Each row comes from the steps of one walk. Every step used is in the known rows, and no mark comes twice. Write the walk behind each row, first mark first.
Each row is shifted at random along 5 fixed directions that mean nothing.
Known rows:
n/g/v/d/k/q/t: [ 14.1  -3.7  -4.3   6.4 -24.4  26.2 -14.9   0.6  -6.1 -57.9  25.1  -8.1
 -10.9  -2.8  16.2  24.7   0.2 -36.7  20.2   8.2 -54.6  -9.5  22.9  21.8
 -10.5  -8.2  -1.5  16.6 -13.3 -30.2  11.2  25.0 -39.7   4.6   5.1  -6.2
  21.6 -24.6 -48.9  33.4  34.7]
n/g/j/k: [-12.0   8.9  14.2  13.0 -31.9  63.0  -9.8 -16.7   4.2 -52.4  20.7 -14.8
  11.4  31.2  -3.1  35.3 -15.0 -36.1  10.2 -17.0 -16.2  -5.7   4.7 -25.3
 -17.3 -29.0   7.4   5.8  -5.3 -28.0   9.5  -4.9 -30.3  27.7   2.5  -2.4
  52.0 -27.6 -28.7  39.8  45.0]
g/v/d/k/q/n/t/j: [-19.8  -1.7   6.6  19.3 -17.1  23.3   0.9  -3.9   6.5 -62.8  44.8 -23.4
  37.3   1.4  -5.5  37.5  -1.6 -52.4  11.8  19.6 -25.5   1.5  16.1  -4.4
   0.3 -19.3  30.0  21.7   6.4 -10.7  16.4  36.2 -28.3  17.9  24.6  -3.2
  34.6 -13.0 -53.2  27.8  35.4]
v/d/g/n/q/t/j: [-15.9  -7.0  -6.2  31.5  -9.2  25.2 -13.7  21.4  -3.4 -69.3  36.2  16.7
  -6.2 -18.0 -12.9  24.0  -6.4 -43.0  -2.8  27.6  -9.2 -21.7   0.8  13.1
 -13.2 -21.2  14.1  18.7 -18.4 -19.8  29.5   3.5 -49.3   7.1   3.6  15.5
 -15.6 -20.4 -41.0  -5.5  18.4]
q/t/j/k/d/g/n: [-10.4  13.4  -8.0  54.8 -35.6  51.3  -4.0 -19.8  15.8 -50.9  52.2 -42.1
  37.9   9.8 -25.3  45.0 -23.1 -59.5  -0.1   8.4  -8.2 -11.6   6.2 -14.8
   4.4  -3.1  29.8  17.6  -1.8   8.9  16.6  -7.9 -38.1  11.3 -16.1  -3.3
  45.2 -10.8 -17.5  36.6  57.1]
q/n/g/j/k: [ -6.3  23.2  23.4  49.1 -14.4  35.4 -12.1  -4.7  16.8 -65.7  34.7   1.1
  32.0   6.0 -21.2  15.8  -3.6 -35.2 -37.9  17.6  36.1  -3.5 -19.9  -0.7
 -21.7 -47.5  13.0  12.8   8.9 -17.7  23.3 -22.4 -53.7  37.5   5.5  18.7
  -6.8  -3.6 -43.3   1.3  14.7]
j/n/g/v/d/k/e/q/t: [ -4.7  23.4  10.3  55.8 -39.6  15.2  14.0 -32.6  31.4 -52.2  60.0 -67.3
  22.2   6.7 -18.6  45.6  14.5 -67.1 -18.3  35.4 -21.6 -36.4  -6.1  45.5
   8.7   9.0  25.3  19.8  40.0  43.1   1.7   9.0 -54.3 -17.1  -9.3   2.6
  58.1 -12.9 -42.3  35.8  52.2]
v/d/k/q/t/n: [ 18.7  15.4 -18.7  36.7 -38.1  38.8 -22.0  17.1  -7.1 -66.1  23.0 -11.8
  18.9 -19.4  12.6  31.5   0.2 -53.0  -0.5  34.8 -22.3   4.0  32.4  14.1
  -6.9 -34.2  12.8  18.3   0.1 -52.7  32.7  17.5 -38.0  19.6  10.5  10.9
  10.8  -1.9 -48.0 -14.4  27.7]
t/n/g/d/k/v: [ -8.9  10.2  -1.5 -12.6 -33.2  41.5 -15.1   0.5   5.4 -63.5  46.1 -31.0
  18.6  -2.5  -2.3  33.5 -15.8 -42.3  20.5  12.0 -23.7  -0.9  17.1  -8.6
  -6.2 -15.3  31.2  25.7 -20.1 -32.9   1.4  13.2 -26.1  21.3   3.7  -7.9
  14.5   1.3 -38.6  46.7  25.1]
n/g/v/d/k/e/q/t: [-34.9  33.9   7.6  39.8   6.8   4.6  24.4 -27.3  15.4 -58.0  59.6 -40.9
  36.6  16.9 -38.1  28.5 -20.6 -56.5 -26.2  -0.1  -7.4 -27.2  14.2 -10.4
  -0.4 -18.8 -10.3  22.4  10.0   8.1   3.0   5.6 -19.6  14.4  34.9   9.9
  25.9 -11.3 -34.1  29.2  28.4]
v/g/d/k/q/t/j: [  9.0   4.7 -18.1  32.8 -26.4  31.4   6.1 -23.3   0.0 -53.9  55.9 -48.5
  17.5 -23.7 -26.6  21.7 -15.9 -55.6  13.2 -13.3 -15.3  -0.1  -3.9 -10.1
  14.0 -10.3   3.7  16.2  -7.2 -20.7  23.2   5.0 -28.7  25.4   6.9  11.1
  45.4 -32.8 -33.1  50.5  48.1]
g/j/n/d/k: [-33.6  14.5   4.3  20.1 -15.1  51.0  -1.1  -1.8  17.7 -78.0  45.1   8.6
  31.0  40.0  -4.4  41.4 -20.2 -39.9  -9.5  20.4  25.1   0.5  12.2 -25.7
 -22.4 -40.3  61.1   7.9 -11.3  -9.3   7.6   5.1 -30.9  20.9   6.2   6.8
  28.2  11.2 -44.6  11.9   5.3]
k/e/n/q/t: [-21.8  23.4   3.6  44.9 -43.4  46.7  -5.6 -17.6   0.7 -54.6  31.4 -27.5
  19.6 -19.1   4.2  31.0   8.4 -54.5 -11.6  18.1 -16.4 -36.8  17.5  29.8
   0.7 -28.4  12.3  36.1  25.4 -27.5  27.1   6.1 -40.0   4.4   3.0  12.1
  36.1 -27.4 -55.0   4.5  56.7]
n/q/t/k/e: [ -1.3  19.6  -1.5  20.5 -41.9  47.9 -20.6  -1.5 -10.1 -50.4  13.2  -2.4
  18.5  -5.2  20.9  15.9   6.6 -39.5 -15.6  14.2 -44.3  -9.5  23.8  17.3
  -3.7 -40.6 -11.8  26.6   8.8 -57.8  27.8   4.8 -43.2   9.9 -11.3  12.7
  10.8 -16.8 -53.0   9.6  54.7]
t/q/n/g/v/d/k: [ -1.5 -13.7  15.7   0.7  -7.3  16.9 -27.6  20.3  19.0 -75.0  35.1  17.4
 -14.6   0.0  23.5   2.0  30.8 -21.3  -8.9  55.1 -13.8 -11.2   2.1  42.2
 -15.0 -48.6  28.6  20.0  -6.9 -14.3   0.1  42.3 -64.9  -0.5 -19.9   7.1
 -17.1  -2.2 -52.4  12.4  13.2]
e/q/n/g/d: [-31.7  14.3  13.5  26.3   8.7  14.6  -7.0 -10.6  20.7 -66.8  66.3 -16.3
  -1.0  -8.3 -21.9   5.3  13.9 -38.2 -33.5  -5.6  24.3 -25.1 -25.3  15.6
   1.2 -39.0  15.7  37.9  -2.8 -13.1  19.6   2.9 -40.7  19.6   9.8  12.0
  -6.7  -2.1 -47.5  14.8   9.9]
q/t/d/k/v: [ 15.8   1.6  -2.6  33.8 -34.0  26.9 -10.6 -25.2  -4.6 -81.3  55.8  -5.9
  10.1  -8.8  -7.8   4.3 -21.4 -60.5 -12.9  26.2 -26.7  -3.4  25.7  23.2
  17.2 -50.7 -11.1  24.2 -32.6 -56.9  12.4   9.2 -28.8  27.8   3.0   6.8
   1.2  -7.3 -54.2  20.3  26.8]
n/d/k/q/t/j: [-25.9  -0.5   0.8  38.3 -14.6  36.9   3.4 -46.3  19.1 -79.8  80.4 -36.4
  35.1  12.6 -31.3  27.7 -15.2 -57.1  -4.8  -9.6   6.2   6.3  -4.5 -27.5
  21.6 -33.7  11.5  22.9  -9.1 -11.0   5.7   5.5 -20.7  43.8   5.3  15.4
  47.8 -25.2 -51.6  36.7  29.2]
d/k/e/q: [-35.6   6.7   7.7  11.1   2.3  35.7  -8.3 -18.6   0.0 -55.9  58.7  -1.9
  -2.6   7.6   0.9   0.8  -1.3 -36.5 -12.7  13.9  -6.5 -12.8  14.5   0.0
  10.4 -63.3 -17.6  34.6  -0.9 -55.3   4.1  11.5 -24.3  40.3  16.0  10.7
  11.5 -18.2 -47.9  15.8  10.1]
g/v/d/k: [ -6.9  -4.0   0.8  12.8  -4.1  13.7   9.4 -24.0  12.8 -84.2  66.5 -24.1
  12.4  14.6 -24.8  18.4 -27.8 -67.3   8.1  14.7 -15.2 -21.3  37.3   0.3
  13.9 -68.0  15.1  23.9 -29.0 -40.6  -0.7  30.0  -6.2  42.0  37.1  -3.4
  47.8 -22.1 -43.4  36.8  25.8]
k/e/n/q/t/j: [-36.8 -11.0   3.2  31.3  -9.8  25.0  -2.0 -17.6  -8.9 -63.4  59.3   1.8
  -1.0 -28.2  -8.6   6.1   6.9 -43.3  -5.8  16.8  -0.3 -23.9  -3.0  18.0
  24.2 -49.7  -9.1  52.0  -6.7 -42.6  21.2 -15.3 -41.6  31.2   2.0  30.7
 -22.0 -53.6 -60.8  10.8  25.7]
v/g/n/t: [  5.9   1.6  12.4  33.2 -13.8  27.7 -15.0  16.3   0.8 -54.3  40.3  -5.6
 -10.1 -36.1  -5.0  -4.8  -2.9 -46.2 -16.2   9.4   4.8  -6.5  -0.3  29.0
   1.4 -38.4 -19.9  24.5 -34.5 -74.1  31.3  -4.5 -47.1  19.9  28.6  10.4
 -17.1 -36.5 -50.9  -9.9  20.4]
v/d/g/n: [ -2.5   6.4   0.1  29.2 -21.6  28.1 -20.0  21.1   6.4 -64.9  42.1  -3.0
  -9.2 -19.9  -9.8  17.6  -6.6 -49.6  -5.2  40.1  -4.9 -28.2  23.5  26.6
 -10.9 -35.6  29.3  23.5 -24.5 -42.5  28.6  15.5 -38.9  14.4  11.8   1.4
  14.4  -1.6 -33.5  -7.1  21.8]
e/n/q/t: [ 34.2   1.9  -2.0  56.2 -40.5  32.3 -15.1   6.2 -22.6 -73.4  44.7  -9.3
 -16.2 -71.3 -19.0 -14.8  10.3 -64.5 -11.7  15.1  -6.0 -16.6  -4.7  51.0
  32.6 -46.4 -35.5  31.6 -19.3 -71.7  50.0 -13.7 -36.3  44.4  26.7  24.2
 -20.7 -58.8 -59.3 -10.9  16.9]
e/q/t/j/k/v: [ 46.5  11.0   3.8  36.4 -50.3  34.5  -4.7  19.8 -62.4 -52.7  12.9  -8.9
  -0.2 -54.5 -13.2 -11.1   5.8 -66.5   8.5  -4.3 -64.8  -0.1  18.5   6.9
  29.4 -10.0 -62.2   7.4  -8.8 -76.4  61.9 -21.6 -22.9  52.4  27.9   2.9
  -8.8 -45.8 -36.2   9.2  36.7]
d/g/n/q/t/j: [ -2.6 -26.3   7.4  40.9 -28.2  33.1 -12.2 -33.5  18.9 -66.6  78.4 -27.9
  -9.2 -27.3 -28.9  18.1   5.8 -56.8   7.7  21.7  -3.8 -24.1 -30.6  35.4
  22.2 -25.4   2.4  25.3  -7.8  -5.9   6.4  -0.8 -57.0  28.5 -16.0  15.0
  21.6 -53.3 -48.9  32.7  35.1]
e/n/d/k/v: [-21.2   3.3   5.2   2.8 -30.5  46.7  -2.5 -11.2   4.0 -81.1  50.9 -18.3
  17.1   2.0   6.4  29.5 -16.4 -49.6  23.7   8.7 -22.5  -5.4  36.1 -11.6
   6.3 -22.6  30.0  20.0 -23.2 -31.0  -0.2  31.9  -8.2  25.0  19.7 -16.3
  51.0 -11.3 -50.1  39.3  28.9]
d/k/e/q/t/j: [-37.4  16.3   0.5  22.6 -24.8  56.8  -2.1 -15.1 -11.8 -41.8  30.7   0.5
  26.8  19.9  17.5  32.8  -9.3 -33.2 -16.9  12.5 -34.0 -12.0  27.9 -12.4
 -11.7 -35.2   1.5  19.1  24.4 -31.2  17.0  15.5 -33.0  12.8  -4.1  11.8
  31.4 -18.0 -38.0  10.4  43.7]
g/v/d/k/e: [-31.3  13.2 -11.0 -18.9 -10.7  26.8  12.7  -1.2 -15.0 -52.3  30.4  -6.2
  14.1  25.8   5.5  32.7 -35.6 -47.1  27.5  11.7 -47.2 -22.5  70.9 -20.3
  -7.4 -42.4  29.0  37.0 -22.3 -52.0  10.2  35.4   2.4  16.7  37.8  -8.6
  43.8  -9.1 -34.6  38.8  36.4]
k/e/n/d/g: [-34.0  12.6  15.0  24.2 -31.4  54.2 -27.3  19.5  14.2 -54.9  42.2  11.4
  -4.3 -14.8  24.1  11.2  14.7 -23.3 -26.1  58.2   5.9 -29.7  16.7  35.8
 -19.2 -17.0  45.6  27.6 -11.8 -35.2  23.5  18.4 -58.1 -10.6 -25.5   5.9
   2.3   8.5 -43.2  -6.9  21.8]
v/g/n/t/d/k/q: [ -8.4 -13.0  -9.2  17.4  -9.0  27.3  -5.5 -15.1  13.2 -52.7  61.5 -36.2
 -13.6 -16.2  -9.3  14.5 -11.6 -49.4  28.2  -8.3  -6.1  21.3  -9.3  -3.4
  25.4 -15.6 -17.0  28.5 -41.4 -33.9   0.8  17.4 -26.8  18.1  18.7   5.2
  19.6 -36.9 -44.3  48.5  23.7]
k/q/t/j/n/d: [-21.4  -9.4 -10.8   5.8 -15.3  27.9  -0.6   8.8 -27.3 -60.8  36.4  11.5
 -11.1  -6.2   5.4  19.0   9.4 -41.0  22.7 -16.0 -20.6   6.5  15.7 -12.7
  16.9 -13.5  15.8  40.7 -35.0 -46.0  42.7 -10.3 -26.7  21.4   8.4   9.1
  -4.2 -26.2 -53.5  14.2  19.8]
t/q/n/d/g/v: [-51.0   7.1  10.7 -29.0   6.4  33.3   3.1  20.9   2.0 -57.7  19.7  18.4
  10.5  29.3  17.2  23.5   9.2 -23.3  22.4   0.9 -16.8 -12.2  45.5 -28.3
 -27.3 -18.2  52.2  13.8 -27.5  -9.9  13.6  59.5 -19.4  -3.2  13.3 -18.8
  30.4  19.8 -27.0  30.6  29.7]
e/n/d/g: [-13.1  -6.4  11.3  37.5 -22.8  39.2  -9.3 -13.0  23.8 -76.8  81.6 -23.8
  -9.7 -25.7 -23.8   2.0   1.0 -52.4  -7.9  20.4  23.3 -17.5  -4.0  22.4
  23.5 -29.7  18.9  24.9 -40.0 -30.0  15.9  13.7 -29.8  28.5   7.1   4.2
  28.4 -25.3 -39.4  20.5  15.0]
v/d/g/j/n/q: [-32.9  10.8   5.9  13.4 -26.6  51.4 -16.9  26.8  12.4 -65.7   2.0  11.9
   6.2  25.1  15.0  55.1  13.2 -34.9   6.2  35.9 -13.4 -32.6  13.7   9.0
 -51.5  -6.0  68.4  -6.6  14.9   8.1  21.7  25.6 -53.7 -22.6 -11.1 -10.3
  48.8  23.7 -34.4   2.1  34.9]
t/k/e/q/n/g/d: [-19.8  47.8  -0.9  19.1 -34.9  33.1   0.5   2.8   2.5 -31.8  36.1 -50.4
  35.0 -16.7 -13.2  24.8   6.8 -40.5 -17.2  -6.3 -20.9  -9.5   1.7  -7.2
   4.0  -1.0  20.4  37.3  20.2  -7.5  35.2   6.3 -25.2   6.8   3.6   8.5
  26.3   4.7 -24.8  39.5  49.2]

Which walk is each row?
[-21.0  12.1  15.4  53.1 -13.6  35.6   0.2 -28.8  32.2 -74.8  54.8 -42.1
  51.6  20.2 -36.3  32.6  -2.1 -65.5 -22.2  17.1  -3.1 -29.5  -9.1  -2.7
  -4.8 -13.1  19.3  -3.3  16.1  28.5   4.6   2.0 -48.9  12.2 -20.9  -5.7
  44.2  -1.4 -30.6  44.9  54.6]
n/q/t/j/k/d/g/v
[-29.8  20.6 -17.1  29.7  -7.4  21.2   5.7   4.5  -9.5 -45.0  57.5   5.6
  16.1   1.3 -31.3  18.3 -30.0 -32.2 -24.1   9.8  23.2   9.3  -9.5 -17.9
   6.5 -22.6  14.2  49.9 -21.4 -20.1  29.2 -45.1 -37.7  17.9   7.4  34.1
 -57.0 -12.7 -37.9  15.5  -4.2]
q/t/j/n/g/d/k/e
[  1.6  -6.6  20.6  31.1   2.4  -6.1  -6.9  -8.9  10.0 -84.9  55.8   0.3
   3.8 -11.0 -30.5   1.4   1.3 -44.0  -4.3  21.5  12.2 -11.6 -22.2  14.2
   4.4 -32.5   1.7  28.8 -20.2 -20.2   8.8 -23.8 -50.3  37.2  14.2  10.0
 -31.2  -8.3 -57.6  23.2   2.9]
q/n/g/j/k/v/d
[ 25.8  15.1   3.2  52.6 -41.2  42.6 -24.3   2.2 -11.2 -54.3  20.5  -8.1
   0.6 -18.8  -9.3   8.7   6.6 -42.8 -13.7   9.8 -12.4   5.3 -19.5  11.0
  -2.3 -10.0 -20.5   8.7 -10.6 -31.6  36.9 -28.8 -57.8  22.0 -20.6  24.0
 -17.4 -19.0 -37.5  16.5  29.2]
n/g/j/k/q/t/d
[ 28.9  17.8  10.2  37.1 -66.5  29.0 -10.8  13.5   5.7 -65.6  27.9 -41.1
  35.1 -25.3 -15.8  34.5  12.8 -64.7  11.7  52.7 -39.2 -15.5  19.9  24.5
  -3.7   6.7  40.9  -7.0   6.7  -4.6  27.3   6.9 -45.6  11.2 -10.9 -13.6
  53.8  17.1 -26.0  30.0  55.3]
t/k/v/d/g/j/n
[ 11.6   4.2 -25.0  18.3 -47.4  45.5   5.5   8.6 -10.9 -50.0   9.6 -17.8
   8.0   5.0  -6.3  52.7 -10.7 -51.8  44.7  -9.8 -48.1   3.5  16.3 -14.1
  -2.2  17.8  19.6  -1.4 -14.6   2.0  27.4  12.7 -23.6  -5.6  11.7  -8.1
  55.2 -20.0 -20.5  44.5  51.9]
v/d/g/j/n/q/t/k
[  3.0  10.3  10.7  31.7 -23.0  41.1  -1.0   6.6  -5.3 -61.6  33.8  -9.4
  20.9  -4.8  -9.4  26.7   3.2 -50.4  14.3  11.0 -14.6  -2.4  -1.6 -16.2
  -7.7  24.4  -3.2 -15.6 -11.1  -2.9  14.1  -3.6 -44.9  18.3   3.9  -6.3
   1.3   0.1 -29.3  24.6  19.7]
e/q/t/n/d/g/j/k/v
[  4.3  12.4  -5.0  32.9 -36.9  59.8 -11.5  -3.9  -3.6 -39.2  12.8 -17.6
  26.8   5.6   4.5  48.4   0.3 -43.1  30.3   6.2 -15.8   6.7  14.1 -22.6
 -19.2   1.4   7.5  -5.9   9.0 -15.0  18.4   0.2 -45.1  23.8  -2.2  -4.5
  38.0  -9.1 -23.7  25.1  46.5]
d/g/j/k/q/t/n
[-29.3  12.6   6.7  -5.4  -1.6  13.2  24.3 -28.1  -3.3 -38.6  65.6 -40.0
  10.7  -6.5 -24.5  12.9 -10.2 -42.3  20.6 -13.5 -19.1  -8.8   8.9  -9.1
  22.8 -16.4  -8.7  45.2  -3.5 -13.5   5.1  17.8  -5.7  38.5  42.3   0.5
  28.7 -35.3 -36.1  65.0  18.8]
d/k/e/q/n/g/v
[ -2.5  25.6   8.5  36.3 -40.1  44.1   5.0  -3.7  -9.2 -45.4  41.4 -29.1
  16.9 -15.8 -14.6  16.0   8.4 -52.8   0.4  12.9  -7.5 -15.8 -10.8   1.3
  11.9   2.5  23.2  25.3  14.3 -11.9  37.6  -3.5 -35.1  22.2   7.3  14.5
  25.4 -14.4 -38.4  26.7  28.1]
g/j/k/e/q/n/d
[ -1.2  -9.3 -10.2  -0.7 -29.9  60.1  -6.7  21.0 -24.6 -43.6  29.7  12.1
 -19.4 -15.5  16.9  22.6  -1.0 -30.8  33.9  -3.0 -33.9  -3.9  12.6  -5.4
  -6.5  16.9   9.3   4.3 -42.1 -40.3  30.2  19.5 -34.0   6.7   5.6   1.9
   1.6 -27.6 -24.0  20.5  14.6]
e/q/t/n/d/g/j
[  8.5   2.0  -0.1  32.3 -23.8  11.3   6.5  -0.2  -5.4 -60.8  34.1 -17.2
  12.6  -8.5 -10.6  31.2  12.3 -54.7  23.6  11.3 -43.3  -9.0  11.5   4.4
   6.7  14.8  -2.6  -5.1  -4.9   7.1  13.3   2.7 -39.0   7.0   6.5 -13.5
  25.0  -1.2 -29.1  35.5  40.0]
e/q/t/k/v/d/g/j/n
[ 17.4   8.5  -1.7  16.9 -48.0  46.5  -5.7  -0.6 -12.2 -69.1  43.1 -28.4
  15.3 -21.4   8.7  23.7   1.5 -60.0  14.7  13.1 -45.1   0.5  21.8  10.0
  13.2   2.3   0.7   8.3 -11.1 -36.8  18.4  25.1 -26.5  19.2  10.8  -5.8
  25.0 -14.0 -47.9  22.1  28.2]
e/q/t/n/d/k/v
[ -6.9  22.6 -27.6  -1.0 -38.5  53.0   6.7   5.8 -31.1 -12.9  14.6 -34.4
 -10.4   1.1   6.7  39.8 -12.3 -42.2  39.1 -39.5 -50.5   1.1  14.6 -27.7
  13.0  26.7 -10.5  37.9 -13.3 -29.1  30.8  -8.4 -17.0  -3.9  14.4   0.5
  12.3 -35.3 -16.9  50.3  47.2]
j/k/e/q/t/n/g/d
[  5.5 -17.3   2.3  30.4 -11.2   7.2  -4.6   8.1   6.1 -75.1  52.5  17.0
  -6.0   0.4  -5.2  15.9  -2.7 -40.0 -18.6  43.4  -5.9  -5.4  -2.9  34.3
   0.8 -36.2  14.4  21.4 -24.1 -14.3  13.2  -9.5 -61.1   9.0  -9.4  17.7
 -34.7 -27.6 -51.8   9.6   6.7]
q/t/j/n/g/v/d/k
[ -3.6  12.9 -12.4   3.6 -24.2  26.3  -9.8   4.7  -9.3 -40.0  60.7 -26.0
  -9.9 -34.3 -27.3 -10.2   1.4 -32.4  10.2  10.2   2.0   8.3 -17.0   2.8
  30.5 -22.0   8.0  59.8 -21.3 -31.2  25.3  -1.7 -28.0  27.2   9.5  27.2
 -30.2 -20.8 -35.1  41.7   3.5]
t/q/n/g/d/k/e
[ 31.1  19.7  -8.9  44.8 -44.0  40.2  10.5 -10.8 -10.0 -42.0  17.2 -58.9
  32.8 -28.0 -18.1  36.1  -1.7 -66.2  33.2 -14.7 -16.6   5.3   7.8 -17.4
   4.9   2.7 -10.9  -0.9   6.6 -27.7  33.8 -10.9 -33.0  35.4  20.4   5.8
  55.4 -36.1 -24.2  36.4  62.8]
v/g/j/k/q/t/n
[ 31.7  28.8  -2.3  53.9 -61.0  22.9   4.1   7.2  -4.9 -60.8  22.3 -36.3
  48.5 -20.7 -26.2  40.9  -6.4 -69.2   6.7  30.9 -37.2  -8.3  27.2   8.6
  -3.9  15.5  23.8  -7.4   2.0  -0.5  35.0  -5.7 -37.4   7.8   7.9  -8.8
  40.7  13.5 -23.8  22.2  56.5]
q/t/k/v/d/g/j/n
[-20.7  18.7   6.3  37.3  10.7  -0.4  -1.5   5.9  11.8 -71.5  37.8  -4.7
  29.9   1.9  -9.7  28.8  -0.1 -49.0 -10.2  14.8 -21.3 -14.5  26.4  -8.9
 -12.3 -16.4 -10.8   1.2  -2.1  -0.1   2.3  12.2 -36.4  11.8  16.5 -11.1
   3.7  18.4 -34.8   8.6  33.4]
e/q/t/k/v/d/g/n
[  0.1  28.9 -15.3  17.4 -44.4  41.2  13.5 -13.9   2.7 -28.7  44.6 -64.5
  11.4 -25.0  -4.9  28.5  -4.0 -51.4  14.2   3.4 -28.2 -21.1   6.0  15.3
   7.0  10.9  34.2  29.1  21.5  -5.6  26.7  36.3 -24.7  -7.0  12.2  -1.9
  74.8 -11.4 -26.1  54.6  56.2]
v/g/d/k/e/q/n
[ 21.5   0.7  20.6  28.7 -69.3  51.1 -15.5  -7.3   7.1 -47.0  36.1 -40.4
  27.7 -14.4  -5.3  31.8  12.9 -55.2  22.7  24.7 -42.9   7.1  -0.6  18.5
   9.0  17.8   8.8  -5.5  -2.9 -13.7  12.1   2.5 -49.3  11.1  -8.8 -20.3
  45.8 -10.9 -36.4  45.5  55.2]
d/g/j/n/t/k/v
[-21.7  25.4   0.8  37.0 -31.9  48.7 -11.2  16.0  -9.4 -36.2  47.2  -9.4
  28.2 -21.2  -6.1  14.7  -1.7 -38.3 -32.6  30.9  -4.1  -0.2 -13.9   6.9
   1.8 -11.5  18.4  32.9  18.6 -25.5  39.8   4.7 -44.5   6.7   6.8  22.5
 -24.0  -4.7 -44.5   0.6  13.6]
g/d/k/e/q/n/t/j
[  4.1  13.5   8.8  29.6 -35.8  33.9   2.0  -2.5   4.3 -60.5  34.2 -18.2
  37.5 -16.6  -7.1  20.5 -20.7 -46.7  -3.8  23.5 -12.0   8.9   4.2   6.4
 -13.5  -2.2  17.1   2.8 -17.3 -24.2  19.2  21.9 -38.6   1.5  17.0   1.5
  14.0   4.8 -42.8  29.7  31.7]
q/n/t/d/k/v/g/j
